Below are the code and all the weights of a small trained network. Each question names an input and a target symbol and asks about switching units off, where a switched-off unit gives its printed mean instead of its output.

import numpy as np


def w(rows, s, z=0):
    codes = np.array(rows[::2]) - 128.0
    scale = np.full(codes.shape[1], s)
    scale[-1] = z or s
    return codes * scale


def f(y):
    return y / 2 * (1 + np.tanh(0.7978845608 * (y + 0.044715 * y**3)))


def softmax(a):
    e = np.exp(a - a.max(-1, keepdims=True))
    return e / e.sum(-1, keepdims=True)


def log_softmax(a):
    a = a - a.max(-1, keepdims=True)
    return a - np.log(np.exp(a).sum(-1, keepdims=True))


def net(x, mask):
    ids = ['βγδηθλμπστω'.index(c) for c in x.split()]
    T = len(ids)
    res = E[ids] + P[:T]
    u = 0
    for l in range(2):
        q, k, v = (res @ M[l].T for M in (Q, K, V))
        z = softmax(np.where(np.tri(T) > 0, q @ k.T / 3**0.5, -1e9)) @ v
        res = res + np.where(mask[u], z, O[l][:, -1]) @ O[l][:, :-1]
        u += 1
        y = f(res @ A[l][:, :-1].T + A[l][:, -1])
        res = res + np.where(mask[u : u + 8], y, B[l][:, -1]) @ B[l][:, :-1]
        u += 8
    return log_softmax(res[-1] @ U[:, :-1].T + U[:, -1])


Q, K, V, O, A, B = {}, {}, {}, {}, {}, {}
E = w([
[141,121,138],'β',
[132,121,116],'γ',
[19,3,101],'δ',
[103,143,78],'η',
[179,99,22],'θ',
[94,144,137],'λ',
[164,150,126],'μ',
[151,132,34],'π',
[140,160,114],'σ',
[94,183,108],'τ',
[116,183,93],'ω',
],0.015)
P = w([
[138,202,192],'0',
[47,186,70],'1',
[62,160,47],'2',
[116,122,42],'3',
[124,106,30],'4',
[151,89,28],'5',
[160,73,27],'6',
[159,62,22],'7',
[160,50,18],'8',
[163,37,13],'9',
[154,32,7],'10',
[160,35,2],'11',
],0.0075)
Q[0] = w([
[159,144,5],'0.h0',
[168,185,2],'0.h0',
[135,195,195],'0.h0',
],0.0075)
K[0] = w([
[38,67,50],'0.h0',
[61,2,113],'0.h0',
[158,191,113],'0.h0',
],0.0093)
V[0] = w([
[120,7,230],'0.h0',
[9,56,149],'0.h0',
[107,1,39],'0.h0',
],0.008)
O[0] = w([
[143,10,185,111],'0.h0',
[59,3,224,181],'0.h0',
[30,59,98,247],'0.h0',
],0.0061,0.015)
A[0] = w([
[193,178,157,74],'0.n0',
[136,122,94,59],'0.n1',
[65,153,173,231],'0.n2',
[161,89,136,40],'0.n3',
[186,109,165,34],'0.n4',
[135,98,141,68],'0.n5',
[54,67,113,216],'0.n6',
[128,153,251,252],'0.n7',
],0.015,0.004)
B[0] = w([
[254,101,166,130],'0.n0',
[121,42,118,143],'0.n1',
[190,79,84,141],'0.n2',
[69,124,152,138],'0.n3',
[127,160,173,126],'0.n4',
[74,159,174,144],'0.n5',
[156,139,171,252],'0.n6',
[162,96,17,128],'0.n7',
],0.0068,0.03)
Q[1] = w([
[2,96,241],'1.h0',
[207,69,112],'1.h0',
[20,153,204],'1.h0',
],0.0061)
K[1] = w([
[247,136,105],'1.h0',
[91,67,142],'1.h0',
[187,106,185],'1.h0',
],0.011)
V[1] = w([
[106,53,69],'1.h0',
[194,174,2],'1.h0',
[199,63,164],'1.h0',
],0.0073)
O[1] = w([
[245,91,124,152],'1.h0',
[155,171,96,251],'1.h0',
[148,153,221,106],'1.h0',
],0.012,0.014)
A[1] = w([
[193,118,102,3],'1.n0',
[116,206,59,211],'1.n1',
[2,98,216,98],'1.n2',
[174,91,237,146],'1.n3',
[181,19,68,121],'1.n4',
[156,89,112,72],'1.n5',
[52,124,170,136],'1.n6',
[97,222,97,46],'1.n7',
],0.0097,0.0063)
B[1] = w([
[60,129,90,157],'1.n0',
[173,96,72,245],'1.n1',
[123,178,52,223],'1.n2',
[190,84,54,201],'1.n3',
[60,131,179,251],'1.n4',
[2,70,109,148],'1.n5',
[137,207,50,170],'1.n6',
[131,105,217,160],'1.n7',
],0.009,0.017)
U = w([
[240,171,81,206],'β',
[131,140,81,160],'γ',
[224,22,167,58],'δ',
[31,100,86,15],'η',
[56,60,255,255],'θ',
[167,135,135,52],'λ',
[124,253,128,59],'μ',
[37,173,169,212],'π',
[110,232,132,53],'σ',
[105,220,127,47],'τ',
[79,253,139,75],'ω',
],0.0069,0.0072)

Each question gives the input, a string of symbols that net reads in full, and the target symbol t.
The units are the heads (3 rows each of Q, K, V and O) and the neurons (one row each of A and B). Each row of codes is followed by its name. A weight is (code - 128) times the scale printed after its matrix; where a second scale follows, it is the last column's (O, A, B and U).
mask holds one flag per unit, layer by layer, with each layer's heads first. A switched-off unit (its flag False) gives its mean, the last column of its rows in O or B, instead of its output. The means were averaged over made-up inputs and are rounded, as every weight is.
A unit's drop is (log p(t) with every unit on - log p(t) with that unit switched off) / (log p(t) with every unit on - log p(t) with every unit switched off).
The circuit of an input: a set's keep is (log p(t) with only the set's units on - log p(t) with every unit switched off) / (log p(t) with every unit on - log p(t) with every unit switched off). Starting from the 12 units with the biggest drops (on a tie, the unit counted first), units are removed one at a time, each time the one whose removal leaves the highest keep (on an exact tie, the one counted first), for as long as the keep stays at least 0.8.
units of the circuit, in order: the units of the circuit, biggest drop first
k most important neurons: the k neurons with the biggest drops, biggest first
top k neurons in layer l: the k neurons of layer l with the biggest drops, biggest first
input δ θ γ θ θ θ θ θ π λ σ, target δ: units of the circuit, in order : 1.h0, 0.h0
input γ θ π θ θ π σ θ, target η: top 3 neurons in layer 1 : 1.n4, 1.n5, 1.n0
input θ γ θ τ σ γ δ δ π τ, target θ: units of the circuit, in order : 1.n1, 1.h0
input δ δ θ θ γ δ π μ π γ π, target δ: units of the circuit, in order : 1.h0
input λ θ π ω, target β: 3 most important neurons : 1.n1, 1.n4, 1.n5
input θ η γ π γ θ π θ π, target η: 2 most important neurons : 0.n6, 1.n4
input β θ η δ π δ η δ, target β: 3 most important neurons : 0.n6, 1.n3, 0.n0
input θ π δ μ δ δ θ γ π θ π η, target θ: 3 most important neurons : 0.n6, 1.n1, 0.n2
input δ η γ θ θ π γ θ δ δ λ, target δ: 3 most important neurons : 1.n3, 0.n6, 0.n2
input θ δ π π λ, target θ: 2 most important neurons : 0.n6, 0.n2
input δ γ θ π μ μ θ θ, target δ: 2 most important neurons : 1.n3, 0.n6
input μ θ ω, target β: 2 most important neurons : 1.n1, 1.n4
input τ ω σ, target β: 3 most important neurons : 1.n1, 0.n6, 1.n4
input π μ γ, target β: top 4 neurons in layer 1 : 1.n4, 1.n1, 1.n5, 1.n0
input θ π θ θ θ τ π θ γ σ θ π, target η: 4 most important neurons : 1.n4, 0.n6, 0.n1, 1.n5
input θ ω γ δ ω, target θ: 4 most important neurons : 0.n6, 0.n2, 1.n1, 1.n2
input δ π θ δ τ, target δ: units of the circuit, in order : 1.n3, 1.h0, 0.h0
input π θ γ, target β: units of the circuit, in order : 0.h0, 1.n4
input θ ω τ θ η τ γ η δ, target θ: units of the circuit, in order : 1.h0
input δ η θ π π θ θ θ ω, target δ: units of the circuit, in order : 1.h0, 0.h0
input δ δ τ θ δ θ γ, target δ: units of the circuit, in order : 1.h0
input θ θ π μ η η θ μ δ ω β, target θ: top 3 neurons in layer 1 : 1.n1, 1.n2, 1.n6
